Below is a small trained network, with its code and all its weights. Each question gives an input and a class and asks what happens when units are switched off, that is, made to give their printed mean instead of their output.

import numpy as np


def w(rows, s, z=0):
    codes = np.array(rows[::2]) - 128.0
    scale = np.full(codes.shape[1], s)
    scale[-1] = z or s
    return codes * scale


def norm(h):
    return h / np.sqrt((h * h).mean(-1, keepdims=True) + 1e-5)


def f(y):
    return np.maximum(y, 0)


def log_softmax(a):
    a = a - a.max(-1, keepdims=True)
    return a - np.log(np.exp(a).sum(-1, keepdims=True))


def net(x, mask):
    res = np.array(x, float).reshape(1, 8) / 4 @ E
    u = 0
    for l in range(3):
        y = f(norm(res) @ A[l][:, :-1].T + A[l][:, -1])
        res = res + np.where(mask[u : u + 9], y, B[l][:, -1]) @ B[l][:, :-1]
        u += 9
    return log_softmax(norm(res)[-1] @ U[:, :-1].T + U[:, -1])


A, B = {}, {}
E = w([
[126,127,127,129],'x0',
[172,153,154,93],'x1',
[208,130,2,159],'x2',
[149,140,138,111],'x3',
[116,120,121,138],'x4',
[122,231,130,167],'x5',
[154,144,144,109],'x6',
[97,172,63,34],'x7',
],0.0067)
A[0] = w([
[190,131,53,159,215],'L0N0',
[126,143,122,71,205],'L0N1',
[13,157,115,136,68],'L0N2',
[161,62,117,26,99],'L0N3',
[100,239,129,192,250],'L0N4',
[92,136,137,212,98],'L0N5',
[129,129,77,150,85],'L0N6',
[128,150,113,91,227],'L0N7',
[73,105,82,254,189],'L0N8',
],0.0089,0.0025)
B[0] = w([
[255,105,71,112,251],'L0N0',
[40,75,159,107,190],'L0N1',
[109,135,153,86,185],'L0N2',
[137,70,105,139,196],'L0N3',
[161,197,175,110,253],'L0N4',
[137,188,133,166,181],'L0N5',
[122,155,124,99,168],'L0N6',
[71,185,48,161,191],'L0N7',
[169,132,142,87,239],'L0N8',
],0.0077,0.0052)
A[1] = w([
[165,107,200,97,30],'L1N0',
[57,16,173,163,65],'L1N1',
[45,116,133,92,191],'L1N2',
[92,136,90,72,252],'L1N3',
[139,72,89,136,207],'L1N4',
[121,80,172,100,67],'L1N5',
[189,89,203,117,170],'L1N6',
[156,108,126,8,202],'L1N7',
[113,76,135,39,9],'L1N8',
],0.013,0.0023)
B[1] = w([
[131,129,103,146,185],'L1N0',
[104,133,67,158,211],'L1N1',
[102,131,149,123,213],'L1N2',
[99,125,127,92,230],'L1N3',
[112,122,244,75,217],'L1N4',
[107,147,39,123,176],'L1N5',
[87,129,104,179,236],'L1N6',
[89,104,135,168,255],'L1N7',
[82,148,128,123,191],'L1N8',
],0.011,0.0059)
A[2] = w([
[80,165,36,2,253],'L2N0',
[49,27,66,33,84],'L2N1',
[201,173,102,16,60],'L2N2',
[175,5,136,129,123],'L2N3',
[176,82,56,185,78],'L2N4',
[178,172,35,91,169],'L2N5',
[69,121,75,130,201],'L2N6',
[231,44,76,129,176],'L2N7',
[65,88,126,133,147],'L2N8',
],0.0077,0.0017)
B[2] = w([
[132,111,105,126,254],'L2N0',
[173,138,146,58,230],'L2N1',
[60,63,86,184,182],'L2N2',
[97,113,202,97,177],'L2N3',
[151,93,172,158,177],'L2N4',
[183,107,74,158,194],'L2N5',
[254,106,94,188,200],'L2N6',
[94,167,222,83,201],'L2N7',
[197,134,104,201,188],'L2N8',
],0.0092,0.0062)
U = w([
[141,106,35,183,255],'0',
[27,79,70,88,61],'1',
[112,225,192,183,96],'2',
[58,217,140,65,106],'3',
[169,70,222,126,131],'4',
[163,57,121,28,110],'5',
[250,172,132,164,60],'6',
],0.02,0.0057)

Each question gives the input, the list of numbers given to net, and the class t.
The units are the neurons (one row each of A and B). Each row of codes is followed by its name. A weight is (code - 128) times the scale printed after its matrix; where a second scale follows, it is the last column's (A, B and U).
mask holds one flag per neuron, layer by layer. A switched-off neuron (its flag False) gives its mean, the last column of its row in B, instead of its output. The means were averaged over made-up inputs and are rounded, as every weight is.
A unit's drop is (log p(t) with every unit on - log p(t) with that unit switched off) / (log p(t) with every unit on - log p(t) with every unit switched off).
The circuit of an input: a set's keep is (log p(t) with only the set's units on - log p(t) with every unit switched off) / (log p(t) with every unit on - log p(t) with every unit switched off). Starting from the 12 units with the biggest drops (on a tie, the unit counted first), units are removed one at a time, each time the one whose removal leaves the highest keep (on an exact tie, the one counted first), for as long as the keep stays at least 0.8.
circuit, biggest first: the units of the circuit, biggest drop first
unit that matters most: the unit with the biggest drop
k most important neurons: the k neurons with the biggest drops, biggest first
top k neurons in layer l: the k neurons of layer l with the biggest drops, biggest first
drop when u is switched off: that unit's drop, to one decimal
input [0,6,0,3,0,-5,-7,2], class 1: unit that matters most => L0N0
input [-5,-6,0,0,4,1,7,-8], class 2: 2 most important neurons => [L2N6 L2N5]
input [1,-6,-7,-6,4,-6,-6,-1], class 0: circuit, biggest first => [L1N1 L2N6]
input [3,-6,-3,-1,-2,4,-6,1], class 3: top 2 neurons in layer 0 => [L0N2 L0N0]
input [6,-5,-8,4,1,0,7,2], class 1: top 2 neurons in layer 0 => [L0N4 L0N5]
input [-6,2,5,-4,-3,3,-4,-1], class 6: 2 most important neurons => [L0N0 L2N7]
input [3,-8,6,-5,6,-1,-7,6], class 5: 2 most important neurons => [L2N1 L1N4]
input [-2,-6,0,-1,1,4,3,2], class 3: 4 most important neurons => [L0N4 L0N2 L2N6 L2N8]
input [3,6,2,5,4,2,0,6], class 0: 2 most important neurons => [L1N4 L0N7]
input [-6,4,3,-1,-6,8,-5,3], class 0: 2 most important neurons => [L2N2 L1N4]
input [3,6,-1,6,-3,-1,7,1], class 1: top 2 neurons in layer 1 => [L1N8 L1N3]
input [3,4,2,3,8,-8,0,0], class 4: top 2 neurons in layer 2 => [L2N3 L2N8]
input [-2,-1,8,-4,0,0,6,6], class 5: 3 most important neurons => [L1N4 L2N7 L1N6]
input [-1,0,0,5,4,-3,7,8], class 1: circuit, biggest first => [L1N7]
input [-1,3,0,8,-2,-5,-4,0], class 0: top 2 neurons in layer 1 => [L1N1 L1N5]
input [0,-3,5,-1,5,1,1,-4], class 6: top 2 neurons in layer 0 => [L0N5 L0N1]
input [-7,-2,2,0,2,0,0,8], class 5: top 3 neurons in layer 1 => [L1N6 L1N1 L1N5]
input [6,-6,7,2,-8,-2,-7,1], class 5: drop when L0N4 is switched off => 0.0
input [-6,7,5,4,-6,-1,-1,2], class 5: drop when L0N7 is switched off => 0.3
input [6,-8,-3,-6,-3,-5,5,-1], class 0: top neuron in layer 1 => [L1N1]
input [4,-6,5,-4,-1,0,7,-1], class 4: drop when L2N7 is switched off => 0.2
input [-8,-1,7,-2,-1,0,-3,-3], class 4: drop when L2N7 is switched off => 0.2
input [-2,-3,1,1,6,6,-6,-7], class 6: top 2 neurons in layer 0 => [L0N8 L0N1]
